Small tables with named rows and columns. After each table, cells are looked up by row and column.

Tisuli
|  | Vor | Gal | Nogen | Kob | Bavog | Nabuze | Muk | Dig | Zorim |
|---|---|---|---|---|---|---|---|---|---|
| Siz | 3.67 | 5.50 | 4.95 | 7.34 | 2.47 | 2.59 | 5.59 | 3.93 | 5.83 |
| Pav | 5.96 | 3.51 | 5.83 | 5.07 | 6.86 | 4.08 | 5.41 | 6.39 | 5.42 |
| Pez | 3.69 | 7.98 | 4.86 | 7.56 | 1.73 | 4.98 | 5.87 | 3.43 | 6.05 |

What is the Zorim of Pez in Tisuli?
6.05
What is the Gal of Pez in Tisuli?
7.98
What is the Bavog of Pez in Tisuli?
1.73
What is the Vor of Pav in Tisuli?
5.96
What is the Nabuze of Pav in Tisuli?
4.08
What is the Muk of Siz in Tisuli?
5.59
What is the Dig of Siz in Tisuli?
3.93
What is the Nogen of Pez in Tisuli?
4.86
What is the Bavog of Siz in Tisuli?
2.47
What is the Gal of Pav in Tisuli?
3.51
What is the Zorim of Pav in Tisuli?
5.42
What is the Nabuze of Siz in Tisuli?
2.59
What is the Nogen of Siz in Tisuli?
4.95
What is the Bavog of Pav in Tisuli?
6.86
What is the Gal of Siz in Tisuli?
5.50
What is the Muk of Pav in Tisuli?
5.41

Did.tsv
	Rifof	Sobe
Val	174	181
Dimut	200	227
Zoguzo	187	200
Zuvil	160	174
Zazugap	33	58
Pum	58	92
Zenatog	132	160
Nogez	92	132
Tud	181	187

What is the Rifof of Dimut in Did?
200
What is the Rifof of Tud in Did?
181
What is the Rifof of Val in Did?
174
What is the Rifof of Zenatog in Did?
132
What is the Sobe of Zoguzo in Did?
200
What is the Sobe of Tud in Did?
187
What is the Sobe of Zenatog in Did?
160
What is the Rifof of Pum in Did?
58
What is the Sobe of Nogez in Did?
132
What is the Rifof of Zazugap in Did?
33
What is the Sobe of Dimut in Did?
227
What is the Rifof of Zoguzo in Did?
187
What is the Sobe of Pum in Did?
92
Row with the largest Sobe: Dimut

Table Runu
|  | Mosamu | Lobelut | Tetirir | Fudira | Fudus | Nizan | Bupuvu | Tov | Kenur | Bife |
|---|---|---|---|---|---|---|---|---|---|---|
| Mota | 51 | 72 | 90 | 72 | 74 | 94 | 90 | 20 | 102 | 80 |
| Vopifo | 43 | 30 | 70 | 64 | 103 | 109 | 77 | 70 | 97 | 72 |
| Pupaben | 98 | 87 | 82 | 127 | 90 | 91 | 127 | 118 | 96 | 82 |
| Vaz | 145 | 78 | 55 | 75 | 111 | 90 | 105 | 189 | 115 | 76 |
| Gam | 72 | 123 | 112 | 85 | 129 | 89 | 102 | 152 | 130 | 94 |
| Ven | 129 | 100 | 107 | 86 | 61 | 104 | 83 | 110 | 84 | 96 |
| Kan | 18 | 51 | 123 | 64 | 99 | 57 | 136 | 69 | 91 | 92 |
| Nul | 102 | 53 | 77 | 90 | 79 | 98 | 59 | 74 | 80 | 76 |
| Bopuva | 77 | 78 | 79 | 71 | 78 | 81 | 104 | 218 | 88 | 79 |

What is the Bife of Pupaben in Runu?
82
What is the Nizan of Gam in Runu?
89
What is the Tov of Pupaben in Runu?
118
What is the Bupuvu of Ven in Runu?
83
What is the Lobelut of Nul in Runu?
53
What is the Kenur of Bopuva in Runu?
88
What is the Bife of Kan in Runu?
92
What is the Fudus of Kan in Runu?
99
What is the Mosamu of Kan in Runu?
18
What is the Nizan of Ven in Runu?
104
What is the Kenur of Vopifo in Runu?
97
What is the Tetirir of Nul in Runu?
77
What is the Fudira of Gam in Runu?
85
What is the Kenur of Pupaben in Runu?
96
What is the Bupuvu of Vopifo in Runu?
77
What is the Kenur of Vaz in Runu?
115
What is the Lobelut of Mota in Runu?
72
Row with the largest Fudira: Pupaben

